Below are the code and all the weights of a small trained network. Each question names an input and a target symbol and asks about switching units off, where a switched-off unit gives its printed mean instead of its output.

import numpy as np


def w(rows, s, z=0):
    codes = np.array(rows[::2]) - 128.0
    scale = np.full(codes.shape[1], s)
    scale[-1] = z or s
    return codes * scale


def f(y):
    return y / 2 * (1 + np.tanh(0.7978845608 * (y + 0.044715 * y**3)))


def softmax(a):
    e = np.exp(a - a.max(-1, keepdims=True))
    return e / e.sum(-1, keepdims=True)


def log_softmax(a):
    a = a - a.max(-1, keepdims=True)
    return a - np.log(np.exp(a).sum(-1, keepdims=True))


def net(x, mask):
    ids = ['ΔΠΣΨΩαγεζθ'.index(c) for c in x.split()]
    T = len(ids)
    res = E[ids] + P[:T]
    u = 0
    for l in range(2):
        r = res
        for j in range(3):
            rows = slice(2 * j, 2 * j + 2)
            q, k, v = (r @ M[l][rows].T for M in (Q, K, V))
            z = softmax(np.where(np.tri(T) > 0, q @ k.T / 2**0.5, -1e9)) @ v
            o = O[l][rows]
            res = res + np.where(mask[u + j], z, o[:, -1]) @ o[:, :-1]
        u += 3
        y = f(res @ A[l][:, :-1].T + A[l][:, -1])
        res = res + np.where(mask[u : u + 8], y, B[l][:, -1]) @ B[l][:, :-1]
        u += 8
    return log_softmax(res[-1] @ U[:, :-1].T + U[:, -1])


Q, K, V, O, A, B = {}, {}, {}, {}, {}, {}
E = w([
[132,173,151],'Δ',
[154,116,130],'Π',
[146,133,130],'Σ',
[121,85,114],'Ψ',
[148,114,128],'Ω',
[254,149,118],'α',
[137,99,120],'γ',
[152,131,134],'ε',
[143,148,140],'ζ',
[125,110,112],'θ',
],0.019)
P = w([
[227,93,106],'0',
[138,252,117],'1',
[93,81,202],'2',
[176,203,102],'3',
[84,28,180],'4',
[173,201,87],'5',
[63,35,64],'6',
[168,212,106],'7',
[44,64,72],'8',
[167,206,110],'9',
[39,42,62],'10',
],0.011)
Q[0] = w([
[228,71,74],'L0H1',
[9,182,137],'L0H1',
[127,102,63],'L0H2',
[96,151,108],'L0H2',
[218,178,70],'L0H3',
[164,210,99],'L0H3',
],0.014)
K[0] = w([
[155,194,1],'L0H1',
[116,96,236],'L0H1',
[50,157,104],'L0H2',
[124,158,170],'L0H2',
[75,76,200],'L0H3',
[122,65,202],'L0H3',
],0.011)
V[0] = w([
[81,111,94],'L0H1',
[136,73,207],'L0H1',
[204,196,74],'L0H2',
[56,247,137],'L0H2',
[123,139,94],'L0H3',
[210,108,111],'L0H3',
],0.011)
O[0] = w([
[109,115,45,81],'L0H1',
[159,2,193,90],'L0H1',
[190,254,219,181],'L0H2',
[49,247,46,1],'L0H2',
[109,132,103,122],'L0H3',
[114,192,232,219],'L0H3',
],0.0065,0.0049)
A[0] = w([
[103,254,161,232],'L0N1',
[209,100,160,91],'L0N2',
[109,178,88,219],'L0N3',
[33,98,149,128],'L0N4',
[89,130,116,34],'L0N5',
[162,154,128,16],'L0N6',
[80,141,165,101],'L0N7',
[117,61,104,2],'L0N8',
],0.013,0.004)
B[0] = w([
[164,81,70,254],'L0N1',
[63,62,116,230],'L0N2',
[112,55,232,157],'L0N3',
[27,164,7,181],'L0N4',
[59,167,152,114],'L0N5',
[61,209,190,141],'L0N6',
[77,131,91,129],'L0N7',
[47,182,239,158],'L0N8',
],0.012,0.0073)
Q[1] = w([
[154,75,102],'L1H1',
[141,86,59],'L1H1',
[152,125,249],'L1H2',
[13,134,173],'L1H2',
[167,139,77],'L1H3',
[198,170,137],'L1H3',
],0.018)
K[1] = w([
[139,50,137],'L1H1',
[245,59,105],'L1H1',
[36,3,136],'L1H2',
[59,160,43],'L1H2',
[206,113,183],'L1H3',
[62,88,204],'L1H3',
],0.015)
V[1] = w([
[201,188,168],'L1H1',
[89,162,163],'L1H1',
[78,108,125],'L1H2',
[170,94,9],'L1H2',
[187,110,118],'L1H3',
[65,93,71],'L1H3',
],0.013)
O[1] = w([
[149,191,217,3],'L1H1',
[123,181,137,48],'L1H1',
[169,105,94,239],'L1H2',
[101,1,95,74],'L1H2',
[116,41,104,202],'L1H3',
[191,147,100,137],'L1H3',
],0.0099,0.012)
A[1] = w([
[188,212,94,154],'L1N1',
[87,115,145,45],'L1N2',
[71,67,128,125],'L1N3',
[244,124,195,253],'L1N4',
[159,217,59,55],'L1N5',
[130,78,106,67],'L1N6',
[132,167,138,195],'L1N7',
[141,85,250,53],'L1N8',
],0.013,0.0035)
B[1] = w([
[46,114,184,167],'L1N1',
[165,179,59,150],'L1N2',
[56,104,174,252],'L1N3',
[163,105,232,169],'L1N4',
[8,204,51,165],'L1N5',
[192,194,134,234],'L1N6',
[134,199,153,128],'L1N7',
[60,71,9,138],'L1N8',
],0.013,0.021)
U = w([
[103,3,168,142],'Δ',
[36,123,128,203],'Π',
[145,151,236,114],'Σ',
[91,198,13,57],'Ψ',
[100,185,117,101],'Ω',
[94,206,164,27],'α',
[172,122,35,188],'γ',
[120,169,211,108],'ε',
[178,101,233,75],'ζ',
[210,101,113,254],'θ',
],0.007,0.0051)

Each question gives the input, a string of symbols that net reads in full, and the target symbol t.
The units are the heads (2 rows each of Q, K, V and O) and the neurons (one row each of A and B). Each row of codes is followed by its name. A weight is (code - 128) times the scale printed after its matrix; where a second scale follows, it is the last column's (O, A, B and U).
mask holds one flag per unit, layer by layer, with each layer's heads first. A switched-off unit (its flag False) gives its mean, the last column of its rows in O or B, instead of its output. The means were averaged over made-up inputs and are rounded, as every weight is.
A unit's drop is (log p(t) with every unit on - log p(t) with that unit switched off) / (log p(t) with every unit on - log p(t) with every unit switched off).
The circuit of an input: a set's keep is (log p(t) with only the set's units on - log p(t) with every unit switched off) / (log p(t) with every unit on - log p(t) with every unit switched off). Starting from the 12 units with the biggest drops (on a tie, the unit counted first), units are removed one at a time, each time the one whose removal leaves the highest keep (on an exact tie, the one counted first), for as long as the keep stays at least 0.8.
circuit, biggest first: the units of the circuit, biggest drop first
top k neurons: the k neurons with the biggest drops, biggest first
k most important neurons of layer l: the k neurons of layer l with the biggest drops, biggest first
heads that matter: for each layer, one digit per head in row order, 1 if its drop is at least 0.15 and else 0, layers parted by /
input Ψ Ψ Ψ γ Δ Ψ θ Π Ψ Δ, target Ψ: heads that matter => 110 / 111
input ζ ε Σ Π Σ ζ γ ζ Ψ Δ, target ζ: circuit, biggest first => [L0N1, L0N4, L1N4, L1H1]
input α θ Δ ζ Δ Π, target α: top 4 neurons => [L0N6, L0N2, L1N5, L0N4]
input Ψ γ Ψ Ψ γ Ψ θ Ω α, target Δ: top neuron => [L1N3]
input Ψ γ θ Ψ ε γ Ψ Π Ψ Π, target Ψ: 4 most important neurons of layer 0 => [L0N2, L0N4, L0N1, L0N8]
input Δ Ψ θ Σ Ψ Ψ, target Δ: heads that matter => 010 / 110
input Δ Ω Ψ Ψ ζ Ψ Δ ε Ω Σ, target Δ: circuit, biggest first => [L1H2, L0H2, L0N1]
input γ Ω Ψ θ θ ζ ε ε Ψ Ω, target γ: top 2 neurons => [L0N2, L0N8]
input Σ γ Δ Ω α Δ Δ Π Δ γ, target Σ: 3 most important neurons of layer 0 => [L0N4, L0N2, L0N3]
input Δ θ α Δ Δ θ Π ζ θ θ, target Δ: heads that matter => 110 / 110
input θ Ψ α γ Ψ Ψ, target θ: heads that matter => 110 / 000
input Σ Ψ Δ θ, target Σ: circuit, biggest first => [L0N4, L1N4, L1H1]
input Δ Σ θ Ψ Σ ε Σ γ, target Δ: circuit, biggest first => [L0N1, L1H2, L0H2]
input θ ε Ψ α θ γ Ψ ζ, target θ: circuit, biggest first => [L0N4, L1N3, L1N5]
input γ γ ζ α Ψ Ψ Ω ζ, target γ: 3 most important neurons of layer 0 => [L0N2, L0N6, L0N1]
input Δ Ψ ζ Δ, target Δ: circuit, biggest first => [L1H2, L0N3, L0N1]
input Δ Ψ θ α γ Ψ Δ Ψ Ω ζ, target Δ: circuit, biggest first => [L0N1, L1H2]
input θ Π Ψ Σ ζ γ, target θ: most important neuron of layer 0 => [L0N8]
input Δ Ψ Π ζ θ γ Ψ Ψ Σ Ψ, target Δ: circuit, biggest first => [L0N1, L1H2, L0H2]
input Ψ θ Ψ Σ, target Ψ: 2 most important neurons of layer 0 => [L0N2, L0N4]
input Σ Ψ α Ψ ζ Ψ, target Σ: heads that matter => 010 / 110
input θ Ψ Δ Π Δ Δ Ψ γ θ θ, target θ: heads that matter => 010 / 000
